Here is a tiny trained network, its code and every weight. The questions are about switching its units off for an input and a class, where a switched-off unit gives its printed mean instead of its output.

import numpy as np


def w(rows, s, z=0):
    codes = np.array(rows[::2]) - 128.0
    scale = np.full(codes.shape[1], s)
    scale[-1] = z or s
    return codes * scale


def f(y):
    return y / 2 * (1 + np.tanh(0.7978845608 * (y + 0.044715 * y**3)))


def log_softmax(a):
    a = a - a.max(-1, keepdims=True)
    return a - np.log(np.exp(a).sum(-1, keepdims=True))


def net(x, mask):
    res = np.array(x, float).reshape(1, 4) / 4 @ E
    y = f(res @ A[0][:, :-1].T + A[0][:, -1])
    res = res + np.where(mask, y, B[0][:, -1]) @ B[0][:, :-1]
    return log_softmax(res[-1] @ U[:, :-1].T + U[:, -1])


A, B = {}, {}
E = w([
[182,169,1,137,142],'x0',
[177,82,131,239,198],'x1',
[84,53,47,97,170],'x2',
[62,198,81,206,178],'x3',
],0.0098)
A[0] = w([
[163,105,135,57,75,128],'N0',
[204,115,59,96,140,67],'N1',
[168,66,109,84,152,167],'N2',
[183,108,166,251,164,82],'N3',
[73,158,68,87,119,223],'N4',
[139,95,196,47,95,220],'N5',
[197,158,123,172,120,103],'N6',
[136,148,177,158,98,172],'N7',
[79,67,179,165,195,248],'N8',
[32,110,149,182,180,224],'N9',
[78,123,173,107,132,4],'N10',
],0.015,0.0024)
B[0] = w([
[88,134,248,177,86,198],'N0',
[108,42,28,102,73,210],'N1',
[95,53,132,130,66,184],'N2',
[9,193,193,186,175,251],'N3',
[120,233,147,88,133,219],'N4',
[209,154,165,130,34,230],'N5',
[195,154,89,152,148,180],'N6',
[115,104,113,219,80,170],'N7',
[52,156,39,111,172,227],'N8',
[14,72,121,63,63,226],'N9',
[162,47,163,121,126,166],'N10',
],0.017,0.013)
U = w([
[196,107,167,144,74,145],'0',
[99,59,88,117,139,129],'1',
[168,161,88,138,163,77],'2',
[34,182,138,109,133,216],'3',
[120,121,150,121,194,1],'4',
[128,195,105,250,214,173],'5',
],0.012,0.004)

Each question gives the input, the list of numbers given to net, and the class t.
The units are the neurons (one row each of A and B). Each row of codes is followed by its name. A weight is (code - 128) times the scale printed after its matrix; where a second scale follows, it is the last column's (A, B and U).
mask holds one flag per neuron, in row order. A switched-off neuron (its flag False) gives its mean, the last column of its row in B, instead of its output. The means were averaged over made-up inputs and are rounded, as every weight is.
A unit's drop is (log p(t) with every unit on - log p(t) with that unit switched off) / (log p(t) with every unit on - log p(t) with every unit switched off).
The circuit of an input: a set's keep is (log p(t) with only the set's units on - log p(t) with every unit switched off) / (log p(t) with every unit on - log p(t) with every unit switched off). Starting from all 11 units, units are removed one at a time, each time the one whose removal leaves the highest keep (on an exact tie, the one counted first), for as long as the keep stays at least 0.8.
units of the circuit, in order: the units of the circuit, biggest drop first
most important unit: the unit with the biggest drop
top k neurons: the k neurons with the biggest drops, biggest first
drop of u: that unit's drop, to one decimal
input [7,0,1,2], class 2: units of the circuit, in order -> N9, N3
input [8,6,7,3], class 1: most important unit -> N1
input [7,7,-5,-7], class 5: top 3 neurons -> N3, N6, N9
input [8,1,-3,-5], class 1: top 2 neurons -> N1, N5
input [-4,0,0,0], class 1: top 2 neurons -> N3, N4
input [5,1,8,4], class 1: top 3 neurons -> N3, N1, N0
input [-7,2,4,-2], class 1: top 2 neurons -> N3, N4
input [-3,5,-7,4], class 5: top 3 neurons -> N6, N7, N1
input [5,6,2,-1], class 5: top 4 neurons -> N3, N9, N6, N10
input [7,6,-4,-8], class 1: top 4 neurons -> N1, N2, N5, N4
input [-4,-1,8,-4], class 0: top 2 neurons -> N5, N3
input [1,1,5,1], class 1: top 2 neurons -> N3, N0
input [0,4,-5,-5], class 5: top 2 neurons -> N3, N9
input [-1,8,-6,2], class 5: units of the circuit, in order -> N6
input [-4,3,4,-7], class 0: drop of N5 -> 0.2
input [7,-3,-4,-8], class 0: drop of N5 -> 0.0
input [-2,6,-6,2], class 5: drop of N6 -> 0.2
input [6,5,4,0], class 1: drop of N1 -> 0.8
